Look-ups in named tables: a row name and a column name give one cell, copied from the table.

Bunogi =
cols = Zuri, Besez, Nemes, Pozi, Vog, Lato, Pif, Vonin, Mis
Zar: [0.4, 0.5, 0.4, 0.4, 0.4, 0.3, 0.4, 0.3, 0.6]
Kad: [0.7, 0.5, 0.4, 0.6, 0.4, 0.3, 0.6, 0.3, 0.5]
Vadaba: [0.3, 0.5, 0.6, 0.2, 0.4, 0.7, 0.3, 0.6, 0.5]
Fazoru: [0.4, 0.4, 0.4, 0.4, 0.4, 0.8, 0.3, 0.6, 0.4]
Fil: [0.5, 0.4, 0.5, 0.5, 0.4, 0.3, 0.6, 0.5, 0.5]
Kov: [0.6, 0.5, 0.6, 0.4, 0.4, 0.3, 0.7, 0.4, 0.4]
Sibimik: [0.6, 0.5, 0.4, 0.6, 0.4, 0.2, 0.6, 0.2, 0.6]
Denog: [0.4, 0.4, 0.5, 0.3, 0.4, 0.8, 0.6, 0.7, 0.3]
Nuzavav: [0.5, 0.4, 0.6, 0.2, 0.4, 0.7, 0.7, 0.7, 0.2]

What is the Pozi of Nuzavav in Bunogi? 0.2
What is the Vog of Zar in Bunogi? 0.4
What is the Nemes of Fil in Bunogi? 0.5
What is the Mis of Kov in Bunogi? 0.4
What is the Pozi of Kad in Bunogi? 0.6
What is the Nemes of Nuzavav in Bunogi? 0.6
What is the Vog of Sibimik in Bunogi? 0.4

Table Tikige
|  | Guver | Rino | Zilur | Faf | Taneraz |
|---|---|---|---|---|---|
| Doz | 0.740 | 0.301 | 0.560 | 0.198 | 0.278 |
| Veb | 0.489 | 0.349 | 0.416 | 0.420 | 0.475 |
| Sol | 0.456 | 0.198 | 0.454 | 0.566 | 0.600 |
| Tinumid | 0.509 | 0.979 | 0.404 | 0.365 | 0.252 |
| Tafeba | 0.423 | 0.124 | 0.400 | 0.345 | 0.433 |
| Luvu | 0.643 | 0.505 | 0.343 | 0.333 | 0.318 |
| Tega | 0.539 | 0.389 | 0.403 | 0.327 | 0.473 |
| Lufizu | 0.444 | 0.872 | 0.575 | 0.527 | 0.288 |
| Pof | 0.481 | 0.506 | 0.275 | 0.443 | 0.341 |

Tinumid, Taneraz -> 0.252
Luvu, Taneraz -> 0.318
Tinumid, Rino -> 0.979
Doz, Guver -> 0.740
Sol, Guver -> 0.456
Pof, Taneraz -> 0.341
Veb, Taneraz -> 0.475
Luvu, Faf -> 0.333
Lufizu, Rino -> 0.872
Tega, Zilur -> 0.403
Doz, Faf -> 0.198
Veb, Rino -> 0.349
Lufizu, Taneraz -> 0.288
Tega, Rino -> 0.389
Tafeba, Taneraz -> 0.433

Lebus
|  | Tur | Pap | Nabib | Zal | Bek | Zuze | Mugig | Par | Bezis | Mulodiv |
|---|---|---|---|---|---|---|---|---|---|---|
| Nuv | -0.09 | 0.29 | -0.73 | 0.62 | 0.91 | 0.09 | 0.20 | -0.29 | -0.85 | 0.00 |
| Puni | -0.09 | -0.22 | -0.48 | 0.16 | -0.64 | 0.56 | -0.32 | 0.43 | -0.09 | 0.29 |
| Tivozo | -0.42 | -0.40 | -0.67 | -0.05 | -0.20 | 0.69 | 0.89 | -0.61 | 0.54 | -0.61 |
| Gulomu | 0.24 | 0.63 | -0.05 | -0.11 | 0.83 | 0.05 | 0.15 | -0.85 | 0.63 | 0.59 |
| Buv | 0.42 | -0.33 | 0.55 | -0.05 | 0.79 | 0.11 | 0.79 | 0.84 | 0.68 | 0.23 |
| Fas | -0.03 | -0.63 | 0.16 | -0.62 | -0.11 | -0.63 | -0.12 | 0.07 | 0.70 | -0.13 |

What is the Par of Tivozo in Lebus? -0.61
What is the Zuze of Fas in Lebus? -0.63
What is the Zal of Fas in Lebus? -0.62
What is the Zal of Nuv in Lebus? 0.62
What is the Bek of Buv in Lebus? 0.79
What is the Tur of Gulomu in Lebus? 0.24
What is the Zal of Puni in Lebus? 0.16
What is the Pap of Gulomu in Lebus? 0.63
What is the Mugig of Gulomu in Lebus? 0.15
What is the Mulodiv of Fas in Lebus? -0.13

Table Nulov
          Fopif  Gapeduz      Zin    Vevag      Nak      Zed      Fiv
Gonan   -89.471  -45.297  -41.304    8.411  -39.026  -39.810  -13.524
Zuk     -48.075  -16.034  -44.290  -35.065  -34.493  -31.766  -70.650
Rizele  -24.997   23.520  -63.982  -34.035  -23.060    6.625  -80.606
Vetim   -45.059  -56.138  -14.683  -73.898  -46.269  -68.421   50.860
Zav     -44.155  -24.890  -24.363  -78.661  -41.959   -8.658  -59.311

Rizele, Vevag: -34.035
Gonan, Zin: -41.304
Zav, Zed: -8.658
Rizele, Zin: -63.982
Zav, Vevag: -78.661
Vetim, Vevag: -73.898
Gonan, Nak: -39.026
Vetim, Zed: -68.421
Rizele, Nak: -23.060
Zav, Zin: -24.363
Zuk, Nak: -34.493
Zuk, Gapeduz: -16.034
Vetim, Fiv: 50.860
Gonan, Vevag: 8.411
Vetim, Nak: -46.269
Gonan, Fiv: -13.524
Zuk, Zed: -31.766
Gonan, Gapeduz: -45.297
Zav, Nak: -41.959

Gaged.tsv
	Lukivis	Tatola	Vume	Nofeder	Fofeze	Kunisa	Zot	Disinam	Sitezon	Lepa
Sobi	385	811	308	378	281	237	555	415	301	373
Puru	304	316	420	349	375	204	283	197	190	317
Boboba	155	269	323	579	181	324	247	217	187	518
Lop	370	194	388	154	608	342	267	385	62	188
Kibe	239	133	172	223	506	733	227	454	575	403
Vofipe	363	584	294	398	289	160	511	440	224	218
Kek	299	319	165	231	348	476	430	653	186	374

Vofipe, Tatola -> 584
Puru, Kunisa -> 204
Kek, Fofeze -> 348
Kek, Nofeder -> 231
Puru, Zot -> 283
Boboba, Tatola -> 269
Kibe, Sitezon -> 575
Lop, Sitezon -> 62
Boboba, Lukivis -> 155
Kibe, Disinam -> 454
Puru, Lukivis -> 304
Lop, Disinam -> 385
Boboba, Nofeder -> 579
Puru, Disinam -> 197
Puru, Lepa -> 317
Kek, Lukivis -> 299
Kibe, Kunisa -> 733
Vofipe, Kunisa -> 160

Dop =
cols = Zarogeg, Reme, Dafumab, Firep, Mugap, Fom, Kizibov, Naseso
Zikosi: [-395, -59, 116, 92, -169, 470, 149, -347]
Pob: [-460, -399, 615, 409, 531, 193, -322, -263]
Gube: [364, -256, -282, 118, 173, 147, -180, -567]
Tadedab: [416, -314, 107, -240, 495, -356, -319, 458]
Kifemul: [-153, 270, -562, -402, 315, 475, -256, -267]
Ritod: [-310, 584, -114, -431, -34, -282, -135, 185]
Liradod: [-351, -451, 460, -57, -70, 424, -255, 191]
Dur: [-446, 78, -4, -315, -286, 448, -247, 474]
Suv: [-247, 285, 522, -107, -432, -413, 514, 317]
Niki: [494, 65, 343, -365, -375, -308, -395, 364]

What is the Firep of Suv in Dop? -107
What is the Fom of Suv in Dop? -413
What is the Dafumab of Gube in Dop? -282
What is the Zarogeg of Liradod in Dop? -351
What is the Reme of Suv in Dop? 285
What is the Firep of Tadedab in Dop? -240
What is the Reme of Dur in Dop? 78
What is the Naseso of Gube in Dop? -567
What is the Zarogeg of Ritod in Dop? -310
What is the Dafumab of Dur in Dop? -4
What is the Zarogeg of Suv in Dop? -247
What is the Zarogeg of Tadedab in Dop? 416
What is the Fom of Liradod in Dop? 424
What is the Mugap of Suv in Dop? -432
What is the Reme of Gube in Dop? -256
What is the Firep of Gube in Dop? 118
What is the Mugap of Zikosi in Dop? -169
What is the Firep of Liradod in Dop? -57
What is the Mugap of Dur in Dop? -286
What is the Naseso of Tadedab in Dop? 458

